Below are the code and all the weights of a small trained network. Each question names an input and a target symbol and asks about switching units off, where a switched-off unit gives its printed mean instead of its output.

import numpy as np


def w(rows, s, z=0):
    codes = np.array(rows[::2]) - 128.0
    scale = np.full(codes.shape[1], s)
    scale[-1] = z or s
    return codes * scale


def f(y):
    return np.maximum(y, 0)


def softmax(a):
    e = np.exp(a - a.max(-1, keepdims=True))
    return e / e.sum(-1, keepdims=True)


def log_softmax(a):
    a = a - a.max(-1, keepdims=True)
    return a - np.log(np.exp(a).sum(-1, keepdims=True))


def net(x, mask):
    ids = ['βγζξπω'.index(c) for c in x.split()]
    T = len(ids)
    res = E[ids] + P[:T]
    q, k, v = (res @ M[0].T for M in (Q, K, V))
    z = softmax(np.where(np.tri(T) > 0, q @ k.T / 4**0.5, -1e9)) @ v
    res = res + np.where(mask[0], z, O[0][:, -1]) @ O[0][:, :-1]
    y = f(res @ A[0][:, :-1].T + A[0][:, -1])
    res = res + np.where(mask[1:13], y, B[0][:, -1]) @ B[0][:, :-1]
    return log_softmax(res[-1] @ U[:, :-1].T + U[:, -1])


Q, K, V, O, A, B = {}, {}, {}, {}, {}, {}
E = w([
[150,115,142,154,93,238,101,3,143],'β',
[38,171,25,131,134,152,87,71,134],'γ',
[113,131,100,111,52,195,170,170,125],'ζ',
[114,115,122,191,63,93,147,105,123],'ξ',
[69,141,163,114,154,81,144,155,85],'π',
[175,97,138,189,166,194,84,163,87],'ω',
],0.017)
P = w([
[65,65,115,148,79,199,125,98,2],'0',
[71,103,143,180,81,201,169,112,69],'1',
[103,108,114,188,142,163,129,113,74],'2',
[94,141,117,187,136,152,125,124,121],'3',
[95,158,120,183,130,153,111,137,153],'4',
[122,182,144,176,127,139,115,131,156],'5',
[144,210,148,174,138,116,104,122,153],'6',
[140,234,145,166,132,114,97,128,171],'7',
[153,248,166,141,100,105,93,123,175],'8',
],0.0092)
Q[0] = w([
[98,167,128,100,117,176,146,145,92],'H1',
[77,133,112,203,102,125,144,120,137],'H1',
[114,203,171,169,82,116,140,170,115],'H1',
[74,254,173,182,42,175,117,72,130],'H1',
],0.013)
K[0] = w([
[186,97,162,254,135,37,123,134,128],'H1',
[201,172,196,81,193,140,152,188,153],'H1',
[173,219,184,130,190,135,117,81,218],'H1',
[179,232,141,136,135,85,79,192,188],'H1',
],0.0078)
V[0] = w([
[184,50,240,147,172,157,91,114,94],'H1',
[181,99,101,165,146,191,141,235,86],'H1',
[173,68,82,122,2,98,92,65,141],'H1',
[153,167,112,57,137,198,88,125,120],'H1',
],0.0089)
O[0] = w([
[178,134,248,177,130,135,135,106,149,210],'H1',
[192,205,141,120,122,112,161,188,140,254],'H1',
[145,74,53,204,127,71,140,178,151,130],'H1',
[136,126,120,131,224,191,200,124,136,94],'H1',
],0.011,0.0059)
A[0] = w([
[148,180,28,98,158,122,96,87,217,77],'N1',
[83,58,158,143,228,26,166,251,112,142],'N2',
[92,136,130,172,181,210,159,155,65,49],'N3',
[189,174,114,168,96,95,160,85,158,138],'N4',
[143,110,82,155,63,207,179,99,211,85],'N5',
[55,30,90,200,156,197,4,168,82,19],'N6',
[108,2,32,96,98,58,134,100,231,6],'N7',
[190,89,147,147,31,184,63,160,151,121],'N8',
[131,141,239,117,196,108,132,175,77,34],'N9',
[29,76,110,178,70,117,106,78,49,206],'N10',
[115,106,182,154,166,91,14,108,168,138],'N11',
[140,154,162,102,57,62,154,192,70,180],'N12',
],0.0067,0.0021)
B[0] = w([
[171,64,119,179,147,55,138,209,112,167],'N1',
[33,120,152,21,110,140,180,113,60,142],'N2',
[64,201,79,164,163,175,185,42,119,182],'N3',
[157,61,122,180,107,120,83,164,148,233],'N4',
[149,62,104,100,163,36,208,170,157,188],'N5',
[141,188,205,178,186,108,100,68,86,210],'N6',
[193,203,158,184,196,95,146,136,136,196],'N7',
[128,139,209,64,145,51,149,177,71,243],'N8',
[107,94,98,57,123,176,81,161,182,226],'N9',
[75,106,70,98,82,147,107,149,254,255],'N10',
[119,46,140,47,114,54,142,124,83,163],'N11',
[152,161,85,106,101,176,83,191,84,213],'N12',
],0.0064,0.0083)
U = w([
[131,58,168,120,202,77,200,76,213,169],'β',
[122,231,66,169,175,150,128,59,207,4],'γ',
[210,142,3,55,156,118,203,149,146,119],'ζ',
[180,52,78,152,127,48,26,184,138,143],'ξ',
[23,102,141,86,91,150,102,93,104,157],'π',
[151,253,200,175,187,68,126,108,16,159],'ω',
],0.0054,0.0028)

Each question gives the input, a string of symbols that net reads in full, and the target symbol t.
The units are the heads (4 rows each of Q, K, V and O) and the neurons (one row each of A and B). Each row of codes is followed by its name. A weight is (code - 128) times the scale printed after its matrix; where a second scale follows, it is the last column's (O, A, B and U).
mask holds one flag per unit, heads first, then neurons. A switched-off unit (its flag False) gives its mean, the last column of its rows in O or B, instead of its output. The means were averaged over made-up inputs and are rounded, as every weight is.
A unit's drop is (log p(t) with every unit on - log p(t) with that unit switched off) / (log p(t) with every unit on - log p(t) with every unit switched off).
The circuit of an input: a set's keep is (log p(t) with only the set's units on - log p(t) with every unit switched off) / (log p(t) with every unit on - log p(t) with every unit switched off). Starting from the 12 units with the biggest drops (on a tie, the unit counted first), units are removed one at a time, each time the one whose removal leaves the highest keep (on an exact tie, the one counted first), for as long as the keep stays at least 0.8.
circuit, biggest first: the units of the circuit, biggest drop first
unit that matters most: the unit with the biggest drop
k most important neurons: the k neurons with the biggest drops, biggest first
drop of u: that unit's drop, to one decimal
input γ ξ ω, target ω: circuit, biggest first	(N6, N10)
input ξ π β ξ, target π: unit that matters most	H1
input ξ ζ γ ω ξ β ζ γ, target ζ: 2 most important neurons	(N1, N6)
input ω γ β β, target β: circuit, biggest first	(N5, H1)
input γ π ζ ω π β π ζ, target π: 2 most important neurons	(N7, N6)
input γ ξ ω ζ ω ω γ π, target π: 3 most important neurons	(N9, N7, N6)
input β ξ γ ξ β β β, target β: circuit, biggest first	(H1, N5, N12)
input β ξ π β ω, target ω: circuit, biggest first	(N10, N6)
input ζ β γ ζ ζ γ ξ ζ, target ξ: 2 most important neurons	(N3, N1)
input ω π ω ζ, target ω: 2 most important neurons	(N10, N8)
input β ξ β, target ξ: 2 most important neurons	(N10, N3)
input ω ζ γ β ξ β ξ π γ, target π: drop of H1	1.3
input ζ ω ω γ, target ω: drop of H1	1.3
input γ γ ω β ξ π ζ, target π: drop of N1	0.1
input β γ ζ, target ζ: most important neuron	(N5)
